Here is a tiny trained network, its code and every weight. The questions are about switching its units off for an input and a target symbol, where a switched-off unit gives its printed mean instead of its output.

import numpy as np


def w(rows, s, z=0):
    codes = np.array(rows[::2]) - 128.0
    scale = np.full(codes.shape[1], s)
    scale[-1] = z or s
    return codes * scale


def f(y):
    return np.maximum(y, 0)


def softmax(a):
    e = np.exp(a - a.max(-1, keepdims=True))
    return e / e.sum(-1, keepdims=True)


def log_softmax(a):
    a = a - a.max(-1, keepdims=True)
    return a - np.log(np.exp(a).sum(-1, keepdims=True))


def net(x, mask):
    ids = ['ΘΛΣΨΩγδεζξτ'.index(c) for c in x.split()]
    T = len(ids)
    res = E[ids] + P[:T]
    r = res
    for j in range(2):
        rows = slice(2 * j, 2 * j + 2)
        q, k, v = (r @ M[0][rows].T for M in (Q, K, V))
        z = softmax(np.where(np.tri(T) > 0, q @ k.T / 2**0.5, -1e9)) @ v
        o = O[0][rows]
        res = res + np.where(mask[j], z, o[:, -1]) @ o[:, :-1]
    y = f(res @ A[0][:, :-1].T + A[0][:, -1])
    res = res + np.where(mask[2:14], y, B[0][:, -1]) @ B[0][:, :-1]
    return log_softmax(res[-1] @ U[:, :-1].T + U[:, -1])


Q, K, V, O, A, B = {}, {}, {}, {}, {}, {}
E = w([
[106,104,88],'Θ',
[142,6,165],'Λ',
[191,66,164],'Σ',
[194,145,138],'Ψ',
[86,113,165],'Ω',
[79,32,153],'γ',
[154,193,133],'δ',
[150,123,118],'ε',
[100,25,148],'ζ',
[139,132,101],'ξ',
[89,152,94],'τ',
],0.016)
P = w([
[92,134,253],'0',
[172,50,33],'1',
[73,171,129],'2',
[189,61,2],'3',
[79,162,140],'4',
[181,34,13],'5',
[104,172,158],'6',
],0.0082)
Q[0] = w([
[70,132,113],'h0',
[23,105,248],'h0',
[72,171,153],'h1',
[170,82,24],'h1',
],0.014)
K[0] = w([
[119,197,86],'h0',
[28,103,212],'h0',
[120,154,29],'h1',
[142,165,250],'h1',
],0.012)
V[0] = w([
[84,94,156],'h0',
[74,130,57],'h0',
[4,135,64],'h1',
[154,6,126],'h1',
],0.013)
O[0] = w([
[203,218,110,162],'h0',
[180,131,217,104],'h0',
[2,113,26,67],'h1',
[17,69,244,255],'h1',
],0.0079,0.0086)
A[0] = w([
[150,122,61,77],'n0',
[109,136,119,67],'n1',
[94,250,164,49],'n2',
[109,144,124,37],'n3',
[143,197,165,188],'n4',
[89,150,121,253],'n5',
[124,82,141,96],'n6',
[123,203,137,58],'n7',
[140,56,83,81],'n8',
[110,114,138,99],'n9',
[94,166,150,199],'n10',
[153,120,160,100],'n11',
],0.013,0.003)
B[0] = w([
[103,46,90,159],'n0',
[133,105,135,134],'n1',
[167,3,85,180],'n2',
[159,124,143,133],'n3',
[144,169,134,184],'n4',
[139,203,133,194],'n5',
[101,155,107,253],'n6',
[58,73,102,144],'n7',
[133,225,126,206],'n8',
[132,119,95,192],'n9',
[181,162,68,210],'n10',
[125,91,148,220],'n11',
],0.015,0.0061)
U = w([
[88,164,97,199],'Θ',
[59,41,168,142],'Λ',
[179,131,229,10],'Σ',
[254,154,169,137],'Ψ',
[145,90,81,247],'Ω',
[47,199,153,169],'γ',
[217,47,66,5],'δ',
[182,169,137,192],'ε',
[48,133,138,82],'ζ',
[164,180,114,211],'ξ',
[102,104,41,91],'τ',
],0.0089,0.0028)

Each question gives the input, a string of symbols that net reads in full, and the target symbol t.
The units are the heads (2 rows each of Q, K, V and O) and the neurons (one row each of A and B). Each row of codes is followed by its name. A weight is (code - 128) times the scale printed after its matrix; where a second scale follows, it is the last column's (O, A, B and U).
mask holds one flag per unit, heads first, then neurons. A switched-off unit (its flag False) gives its mean, the last column of its rows in O or B, instead of its output. The means were averaged over made-up inputs and are rounded, as every weight is.
A unit's drop is (log p(t) with every unit on - log p(t) with that unit switched off) / (log p(t) with every unit on - log p(t) with every unit switched off).
The circuit of an input: a set's keep is (log p(t) with only the set's units on - log p(t) with every unit switched off) / (log p(t) with every unit on - log p(t) with every unit switched off). Starting from the 12 units with the biggest drops (on a tie, the unit counted first), units are removed one at a time, each time the one whose removal leaves the highest keep (on an exact tie, the one counted first), for as long as the keep stays at least 0.8.
circuit, biggest first: the units of the circuit, biggest drop first
unit that matters most: the unit with the biggest drop
top k neurons: the k neurons with the biggest drops, biggest first
which heads matter: for each layer, one digit per head in row order, 1 if its drop is at least 0.15 and else 0, layers parted by /
input Ψ ξ τ Ω ε Ω, target Ψ: circuit, biggest first : [h1]
input Λ Θ Λ ζ, target Λ: which heads matter : 01
input Λ Θ Λ Ω, target Λ: which heads matter : 01
input Λ Θ δ τ, target Λ: circuit, biggest first : [h1; n8]
input Ψ ξ Ω τ, target Ψ: which heads matter : 11
input Λ ξ Ψ Θ γ δ, target Λ: top 3 neurons : [n8; n5; n11]
input Ψ γ δ Ω γ Θ, target Ψ: which heads matter : 11
input γ Ω Σ Λ Ω Θ, target γ: which heads matter : 01
input δ Ψ δ γ ε ξ, target δ: circuit, biggest first : [h1; n0]
input Ω τ Ω, target τ: which heads matter : 11
input τ γ ζ τ δ Λ, target τ: circuit, biggest first : [h1; n0; n8]
input τ ζ Ω Θ ξ Ψ, target τ: circuit, biggest first : [h1; n0]
input Σ Ψ ξ Λ ζ Σ, target Σ: circuit, biggest first : [h1; n10]
input Θ Σ Ω Ψ Ω, target Ψ: top 2 neurons : [n4; n10]
input δ δ ξ Θ, target δ: top 3 neurons : [n0; n6; n5]
input γ Σ Λ Λ, target γ: unit that matters most : n8
input ξ ε Σ γ Ψ Ψ δ, target δ: top 2 neurons : [n2; n10]
input Λ Σ γ Ψ, target Λ: which heads matter : 11
input Λ τ τ Λ Ω Σ, target Λ: which heads matter : 01
input Σ Ψ Ω ξ Ω ζ, target Σ: circuit, biggest first : [h1]
input Σ ζ γ ξ δ Λ, target Σ: which heads matter : 01
